Below are the code and all the weights of a small trained network. Each question names an input and a target symbol and asks about switching units off, where a switched-off unit gives its printed mean instead of its output.

import numpy as np


def w(rows, s, z=0):
    codes = np.array(rows[::2]) - 128.0
    scale = np.full(codes.shape[1], s)
    scale[-1] = z or s
    return codes * scale


def f(y):
    return y / 2 * (1 + np.tanh(0.7978845608 * (y + 0.044715 * y**3)))


def softmax(a):
    e = np.exp(a - a.max(-1, keepdims=True))
    return e / e.sum(-1, keepdims=True)


def log_softmax(a):
    a = a - a.max(-1, keepdims=True)
    return a - np.log(np.exp(a).sum(-1, keepdims=True))


def net(x, mask):
    ids = ['βγεζσψ'.index(c) for c in x.split()]
    T = len(ids)
    res = E[ids] + P[:T]
    r = res
    for j in range(2):
        rows = slice(3 * j, 3 * j + 3)
        q, k, v = (r @ M[0][rows].T for M in (Q, K, V))
        z = softmax(np.where(np.tri(T) > 0, q @ k.T / 3**0.5, -1e9)) @ v
        o = O[0][rows]
        res = res + np.where(mask[j], z, o[:, -1]) @ o[:, :-1]
    y = f(res @ A[0][:, :-1].T + A[0][:, -1])
    res = res + np.where(mask[2:10], y, B[0][:, -1]) @ B[0][:, :-1]
    return log_softmax(res[-1] @ U[:, :-1].T + U[:, -1])


Q, K, V, O, A, B = {}, {}, {}, {}, {}, {}
E = w([
[233,132,94,193,121,81],'β',
[168,37,144,53,127,85],'γ',
[153,59,201,172,107,213],'ε',
[42,75,156,63,145,224],'ζ',
[139,141,180,69,204,146],'σ',
[127,145,104,44,84,247],'ψ',
],0.013)
P = w([
[201,107,136,162,143,254],'0',
[152,123,94,170,158,216],'1',
[92,247,213,134,33,75],'2',
[184,147,143,57,86,132],'3',
[40,229,188,125,86,187],'4',
[158,108,84,152,113,139],'5',
[15,234,77,129,162,160],'6',
[168,143,126,132,101,136],'7',
],0.0078)
Q[0] = w([
[158,130,44,72,152,144],'head 0',
[192,83,108,110,49,107],'head 0',
[139,183,201,179,145,81],'head 0',
[179,122,53,94,91,234],'head 1',
[100,254,192,108,74,100],'head 1',
[146,127,9,145,175,94],'head 1',
],0.0088)
K[0] = w([
[161,86,196,221,101,170],'head 0',
[152,144,223,105,122,63],'head 0',
[187,180,117,47,181,129],'head 0',
[2,164,55,134,161,57],'head 1',
[171,217,83,64,72,189],'head 1',
[99,12,149,211,120,155],'head 1',
],0.0082)
V[0] = w([
[155,98,134,230,57,141],'head 0',
[142,123,205,135,43,126],'head 0',
[172,53,129,177,165,116],'head 0',
[108,58,148,162,175,89],'head 1',
[156,209,223,147,193,112],'head 1',
[1,97,132,254,118,92],'head 1',
],0.0084)
O[0] = w([
[133,57,137,185,125,138,141],'head 0',
[114,128,184,197,174,167,166],'head 0',
[150,106,106,134,134,96,110],'head 0',
[209,162,210,19,133,167,36],'head 1',
[190,254,128,117,191,157,103],'head 1',
[146,114,145,115,98,237,2],'head 1',
],0.008,0.0079)
A[0] = w([
[72,135,148,102,254,136,221],'neuron 0',
[159,120,77,93,106,200,182],'neuron 1',
[114,166,133,216,140,71,228],'neuron 2',
[254,145,21,185,173,91,4],'neuron 3',
[53,215,105,150,89,144,50],'neuron 4',
[142,57,28,39,111,74,203],'neuron 5',
[66,190,230,95,128,107,201],'neuron 6',
[88,47,155,53,178,162,113],'neuron 7',
],0.0077,0.0027)
B[0] = w([
[177,126,127,88,151,185,218],'neuron 0',
[69,149,113,114,141,99,165],'neuron 1',
[79,196,83,103,120,122,252],'neuron 2',
[121,114,119,61,2,137,178],'neuron 3',
[154,37,123,107,145,41,212],'neuron 4',
[66,97,155,99,153,115,189],'neuron 5',
[148,188,77,116,137,158,187],'neuron 6',
[124,166,213,132,90,194,190],'neuron 7',
],0.0079,0.0045)
U = w([
[220,108,44,54,58,171,4],'β',
[180,52,149,26,165,79,12],'γ',
[187,163,153,246,171,171,244],'ε',
[60,227,213,65,60,220,96],'ζ',
[214,231,55,68,232,170,201],'σ',
[1,153,5,128,204,115,226],'ψ',
],0.0055,0.0015)

Each question gives the input, a string of symbols that net reads in full, and the target symbol t.
The units are the heads (3 rows each of Q, K, V and O) and the neurons (one row each of A and B). Each row of codes is followed by its name. A weight is (code - 128) times the scale printed after its matrix; where a second scale follows, it is the last column's (O, A, B and U).
mask holds one flag per unit, heads first, then neurons. A switched-off unit (its flag False) gives its mean, the last column of its rows in O or B, instead of its output. The means were averaged over made-up inputs and are rounded, as every weight is.
A unit's drop is (log p(t) with every unit on - log p(t) with that unit switched off) / (log p(t) with every unit on - log p(t) with every unit switched off).
The circuit of an input: a set's keep is (log p(t) with only the set's units on - log p(t) with every unit switched off) / (log p(t) with every unit on - log p(t) with every unit switched off). Starting from all 10 units, units are removed one at a time, each time the one whose removal leaves the highest keep (on an exact tie, the one counted first), for as long as the keep stays at least 0.8.
units of the circuit, in order: the units of the circuit, biggest drop first
top k neurons: the k neurons with the biggest drops, biggest first
which heads matter: for each layer, one digit per head in row order, 1 if its drop is at least 0.15 and else 0, layers parted by /
drop when u is switched off: that unit's drop, to one decimal
input ε β ζ σ ζ, target σ: units of the circuit, in order -> [head 1; neuron 6; neuron 0]
input ψ σ ψ, target ψ: units of the circuit, in order -> [head 1; neuron 7]
input ζ ζ ψ ψ ψ, target ψ: units of the circuit, in order -> [head 1]
input γ ε ζ γ σ, target σ: top 2 neurons -> [neuron 6; neuron 0]
input ψ ζ β, target ψ: units of the circuit, in order -> [head 1; neuron 2]
input γ ε σ, target σ: units of the circuit, in order -> [head 1; neuron 6]
input γ ψ ε, target ψ: units of the circuit, in order -> [head 1; neuron 2]
input σ ζ ε, target σ: units of the circuit, in order -> [head 1; neuron 6; head 0]
input ψ ψ γ ψ γ ψ γ ζ, target ζ: top 2 neurons -> [neuron 7; neuron 4]
input ε β β σ ε, target σ: which heads matter -> 01
input γ ψ ε ψ ψ ζ, target ζ: which heads matter -> 01
input ε σ ζ, target σ: drop when head 1 is switched off -> 0.4
input σ ψ β ψ β β, target β: drop when head 0 is switched off -> 0.0
input ψ ε γ, target ψ: drop when neuron 2 is switched off -> 0.2
input ζ ε σ ε ψ ψ ε β, target β: drop when neuron 1 is switched off -> 0.0
